[[144 138 113 117 106 118 112]
 [126 130 130 123 128 122 130]
 [131 131 126 128 124 129 124]
 [123 132 131 119 127 115 131]
 [121 127 135 125 134 123 135]]
=>
[[121 127 135 125 134 123 135]
 [123 132 131 119 127 115 131]
 [131 131 126 128 124 129 124]
 [126 130 130 123 128 122 130]
 [144 138 113 117 106 118 112]]

[[150 127]
 [140 117]
 [123 117]
 [105 115]
 [151 145]]
=>
[[151 145]
 [105 115]
 [123 117]
 [140 117]
 [150 127]]

[[141 122 143 146 111 145 127]
 [126 137 123 124 132 121 128]
 [130 125 131 130 121 132 129]
 [123 133 120 120 139 118 133]
 [130 118 134 130 122 127 130]
 [131 125 134 136 122 138 126]
 [143 120 141 142 106 141 123]
 [122 138 116 117 135 120 132]
 [124 130 124 123 134 123 129]]
=>
[[124 130 124 123 134 123 129]
 [122 138 116 117 135 120 132]
 [143 120 141 142 106 141 123]
 [131 125 134 136 122 138 126]
 [130 118 134 130 122 127 130]
 [123 133 120 120 139 118 133]
 [130 125 131 130 121 132 129]
 [126 137 123 124 132 121 128]
 [141 122 143 146 111 145 127]]

[[147 124 134 121 133 122 120]
 [122 148 132 135 132 115 117]
 [147 115 122 125 135 115 122]
 [149 132 133 124 128 119 121]
 [104 128 127 130 136 127 125]
 [133 119 123 117 122 122 143]]
=>
[[133 119 123 117 122 122 143]
 [104 128 127 130 136 127 125]
 [149 132 133 124 128 119 121]
 [147 115 122 125 135 115 122]
 [122 148 132 135 132 115 117]
 [147 124 134 121 133 122 120]]

[[105 119]
 [129 129]
 [121 120]
 [126 117]
 [133 140]]
=>
[[133 140]
 [126 117]
 [121 120]
 [129 129]
 [105 119]]

[[135 113 115 114 129 133 129 124 143 133 131 139 144 152 131 114]
 [136 114 115 110 128 134 129 127 144 132 133 138 144 153 134 114]
 [135 113 115 111 128 133 129 124 143 132 131 141 145 154 132 115]
 [136 113 116 113 128 132 128 123 142 131 130 137 142 149 133 114]]
=>
[[136 113 116 113 128 132 128 123 142 131 130 137 142 149 133 114]
 [135 113 115 111 128 133 129 124 143 132 131 141 145 154 132 115]
 [136 114 115 110 128 134 129 127 144 132 133 138 144 153 134 114]
 [135 113 115 114 129 133 129 124 143 133 131 139 144 152 131 114]]

[[112 128 125 133 137 128 127 138]
 [119 111 154 125 130 124 139 129]
 [131 125 124 122 128 133 134 112]
 [129 126 141 130 131 132 131 131]
 [134 122 153 133 130 119 127 127]
 [135 136 111 121 121 130 127 141]
 [136 121 140 131 128 129 118 112]]
=>
[[136 121 140 131 128 129 118 112]
 [135 136 111 121 121 130 127 141]
 [134 122 153 133 130 119 127 127]
 [129 126 141 130 131 132 131 131]
 [131 125 124 122 128 133 134 112]
 [119 111 154 125 130 124 139 129]
 [112 128 125 133 137 128 127 138]]

[[132 124 134 128 137 126 122 119 131]
 [132 124 131 128 128 130 123 122 131]
 [132 122 134 128 131 130 120 116 131]
 [132 124 133 128 131 130 122 121 131]
 [132 124 134 128 131 130 122 119 131]
 [133 124 143 131 155 118 117 107 132]]
=>
[[133 124 143 131 155 118 117 107 132]
 [132 124 134 128 131 130 122 119 131]
 [132 124 133 128 131 130 122 121 131]
 [132 122 134 128 131 130 120 116 131]
 [132 124 131 128 128 130 123 122 131]
 [132 124 134 128 137 126 122 119 131]]

[[122 112]
 [128 118]
 [124 132]
 [128 123]
 [139 128]
 [120 140]
 [121 114]
 [128 129]
 [129 121]
 [124 128]
 [140 129]
 [150 120]]
=>
[[150 120]
 [140 129]
 [124 128]
 [129 121]
 [128 129]
 [121 114]
 [120 140]
 [139 128]
 [128 123]
 [124 132]
 [128 118]
 [122 112]]
